Here is a tiny trained network, its code and every weight. The questions are about switching its units off for an input and a class, where a switched-off unit gives its printed mean instead of its output.

import numpy as np


def w(rows, s, z=0):
    codes = np.array(rows[::2]) - 128.0
    scale = np.full(codes.shape[1], s)
    scale[-1] = z or s
    return codes * scale


def f(y):
    return np.maximum(y, 0)


def log_softmax(a):
    a = a - a.max(-1, keepdims=True)
    return a - np.log(np.exp(a).sum(-1, keepdims=True))


def net(x, mask):
    res = np.array(x, float).reshape(1, 3) / 4 @ E
    y = f(res @ A[0][:, :-1].T + A[0][:, -1])
    res = res + np.where(mask, y, B[0][:, -1]) @ B[0][:, :-1]
    return log_softmax(res[-1] @ U[:, :-1].T + U[:, -1])


A, B = {}, {}
E = w([
[196,144,175,204,191,245],'x0',
[85,132,218,17,177,250],'x1',
[41,225,142,139,227,125],'x2',
],0.011)
A[0] = w([
[254,75,43,173,68,147,253],'neuron 0',
[164,93,83,157,115,168,66],'neuron 1',
[70,115,193,129,138,215,179],'neuron 2',
[93,203,175,169,213,120,162],'neuron 3',
[111,216,170,163,237,162,155],'neuron 4',
[166,115,127,64,58,140,167],'neuron 5',
],0.014,0.0063)
B[0] = w([
[223,87,147,203,89,114,251],'neuron 0',
[159,131,49,162,136,183,160],'neuron 1',
[158,25,157,64,152,169,215],'neuron 2',
[164,125,32,53,196,166,219],'neuron 3',
[233,70,21,19,213,118,237],'neuron 4',
[65,82,153,132,10,151,181],'neuron 5',
],0.013,0.021)
U = w([
[25,185,37,47,86,77,200],'0',
[204,109,124,199,97,185,46],'1',
[91,77,102,137,42,16,130],'2',
[133,65,197,49,71,252,104],'3',
[46,252,191,175,119,234,1],'4',
[156,130,41,49,205,178,109],'5',
],0.012,0.0087)

Each question gives the input, the list of numbers given to net, and the class t.
The units are the neurons (one row each of A and B). Each row of codes is followed by its name. A weight is (code - 128) times the scale printed after its matrix; where a second scale follows, it is the last column's (A, B and U).
mask holds one flag per neuron, in row order. A switched-off neuron (its flag False) gives its mean, the last column of its row in B, instead of its output. The means were averaged over made-up inputs and are rounded, as every weight is.
A unit's drop is (log p(t) with every unit on - log p(t) with that unit switched off) / (log p(t) with every unit on - log p(t) with every unit switched off).
The circuit of an input: a set's keep is (log p(t) with only the set's units on - log p(t) with every unit switched off) / (log p(t) with every unit on - log p(t) with every unit switched off). Starting from all 6 units, units are removed one at a time, each time the one whose removal leaves the highest keep (on an exact tie, the one counted first), for as long as the keep stays at least 0.8.
circuit, biggest first: the units of the circuit, biggest drop first
most important unit: the unit with the biggest drop
top k neurons: the k neurons with the biggest drops, biggest first
drop of u: that unit's drop, to one decimal
input [-1,-1,-8], class 1: most important unit => neuron 0
input [2,3,-1], class 3: top 4 neurons => neuron 3; neuron 4; neuron 2; neuron 1
input [-6,0,2], class 0: circuit, biggest first => neuron 0; neuron 4
input [-6,-2,5], class 0: circuit, biggest first => neuron 4; neuron 0
input [-7,-5,-7], class 2: top 2 neurons => neuron 5; neuron 3
input [-2,1,-2], class 2: top 3 neurons => neuron 2; neuron 3; neuron 4
input [-4,1,-3], class 2: circuit, biggest first => neuron 2; neuron 3
input [-6,-6,6], class 0: circuit, biggest first => neuron 4; neuron 0
input [-5,1,1], class 0: top 2 neurons => neuron 0; neuron 2
input [-8,5,-7], class 3: top 2 neurons => neuron 5; neuron 0
input [1,2,-5], class 1: top 2 neurons => neuron 0; neuron 2
input [-3,2,0], class 3: top 2 neurons => neuron 4; neuron 3
input [-7,3,0], class 0: top 2 neurons => neuron 0; neuron 2
input [-7,2,-4], class 2: most important unit => neuron 2
input [-2,-8,1], class 1: top 2 neurons => neuron 0; neuron 5
input [-4,-2,4], class 0: top 3 neurons => neuron 4; neuron 2; neuron 0
input [-6,-8,-6], class 1: top 2 neurons => neuron 0; neuron 1
input [2,-7,-1], class 1: drop of neuron 1 => 0.0
input [-1,1,0], class 3: drop of neuron 0 => 0.2
input [-3,-3,-3], class 1: drop of neuron 0 => 0.5
input [-8,1,-2], class 2: most important unit => neuron 3
